Here is a tiny trained network, its code and every weight. The questions are about switching its units off for an input and a class, where a switched-off unit gives its printed mean instead of its output.

import numpy as np


def w(rows, s, z=0):
    codes = np.array(rows[::2]) - 128.0
    scale = np.full(codes.shape[1], s)
    scale[-1] = z or s
    return codes * scale


def norm(h):
    return h / np.sqrt((h * h).mean(-1, keepdims=True) + 1e-5)


def f(y):
    return np.maximum(y, 0)


def log_softmax(a):
    a = a - a.max(-1, keepdims=True)
    return a - np.log(np.exp(a).sum(-1, keepdims=True))


def net(x, mask):
    res = np.array(x, float).reshape(1, 3) / 4 @ E
    u = 0
    for l in range(2):
        y = f(norm(res) @ A[l][:, :-1].T + A[l][:, -1])
        res = res + np.where(mask[u : u + 4], y, B[l][:, -1]) @ B[l][:, :-1]
        u += 4
    return log_softmax(norm(res)[-1] @ U[:, :-1].T + U[:, -1])


A, B = {}, {}
E = w([
[68,86,180,255,63,34,181,172,226,221,85,148],'x0',
[140,147,133,129,96,127,97,150,121,156,171,123],'x1',
[76,121,52,171,123,2,109,59,252,118,225,218],'x2',
],0.0073)
A[0] = w([
[76,131,81,58,123,184,117,92,54,80,123,106,58],'L0N0',
[196,142,79,134,113,158,178,129,91,125,102,118,130],'L0N1',
[171,136,63,92,253,96,82,46,90,40,253,159,2],'L0N2',
[199,169,103,124,142,230,99,115,81,65,175,150,89],'L0N3',
],0.0068,0.0058)
B[0] = w([
[137,82,128,178,107,61,121,138,38,118,134,122,208],'L0N0',
[118,107,148,133,96,105,9,128,178,197,107,116,184],'L0N1',
[104,169,73,59,89,228,178,162,168,143,161,124,254],'L0N2',
[171,99,116,119,191,55,151,89,133,96,111,134,236],'L0N3',
],0.012,0.0071)
A[1] = w([
[119,141,249,169,134,234,144,248,169,117,60,59,1],'L1N0',
[108,164,141,179,117,235,193,179,81,232,128,91,91],'L1N1',
[216,87,158,103,255,9,94,146,9,63,124,58,81],'L1N2',
[82,161,111,61,112,233,76,149,119,71,157,136,250],'L1N3',
],0.0063,0.0024)
B[1] = w([
[153,89,106,131,122,220,161,152,123,80,175,3,200],'L1N0',
[127,73,136,89,155,119,134,134,126,72,82,95,178],'L1N1',
[140,141,194,165,100,59,67,86,98,170,75,178,254],'L1N2',
[123,198,110,145,101,175,82,106,143,148,68,120,189],'L1N3',
],0.015,0.0089)
U = w([
[165,127,191,123,103,82,44,80,79,158,31,146,246],'0',
[122,38,173,154,125,178,153,180,134,102,103,3,182],'1',
[130,145,165,133,176,165,133,154,136,114,124,163,3],'2',
[132,114,140,127,198,137,127,146,116,121,178,145,16],'3',
[138,133,142,149,165,159,139,138,110,114,161,155,14],'4',
[158,131,164,97,187,145,174,132,127,115,167,151,30],'5',
[109,211,49,52,109,238,114,82,170,128,150,175,176],'6',
[36,86,129,166,119,46,155,125,187,157,171,224,243],'7',
],0.014,0.004)

Each question gives the input, the list of numbers given to net, and the class t.
The units are the neurons (one row each of A and B). Each row of codes is followed by its name. A weight is (code - 128) times the scale printed after its matrix; where a second scale follows, it is the last column's (A, B and U).
mask holds one flag per neuron, layer by layer. A switched-off neuron (its flag False) gives its mean, the last column of its row in B, instead of its output. The means were averaged over made-up inputs and are rounded, as every weight is.
A unit's drop is (log p(t) with every unit on - log p(t) with that unit switched off) / (log p(t) with every unit on - log p(t) with every unit switched off).
The circuit of an input: a set's keep is (log p(t) with only the set's units on - log p(t) with every unit switched off) / (log p(t) with every unit on - log p(t) with every unit switched off). Starting from all 8 units, units are removed one at a time, each time the one whose removal leaves the highest keep (on an exact tie, the one counted first), for as long as the keep stays at least 0.8.
circuit, biggest first: the units of the circuit, biggest drop first
most important unit: the unit with the biggest drop
k most important neurons: the k neurons with the biggest drops, biggest first
k most important neurons of layer l: the k neurons of layer l with the biggest drops, biggest first
drop of u: that unit's drop, to one decimal
input [-2,1,2], class 6: most important unit => L0N2
input [2,1,3], class 7: circuit, biggest first => [L1N0; L1N2]
input [5,-6,0], class 1: 3 most important neurons => [L0N3; L0N0; L1N2]
input [2,0,1], class 7: 4 most important neurons => [L0N2; L1N0; L1N2; L0N3]
input [1,2,0], class 1: 2 most important neurons of layer 0 => [L0N3; L0N0]
input [1,1,4], class 7: 4 most important neurons => [L0N2; L1N0; L1N3; L1N2]
input [4,4,-5], class 1: drop of L0N0 => 0.0
input [1,-6,3], class 7: drop of L1N2 => 0.2
input [1,-1,3], class 7: drop of L1N0 => 0.4
input [1,-4,3], class 7: 2 most important neurons => [L0N2; L1N0]
input [-5,7,1], class 6: drop of L0N2 => 6.7
input [2,-2,0], class 1: 2 most important neurons of layer 0 => [L0N3; L0N0]
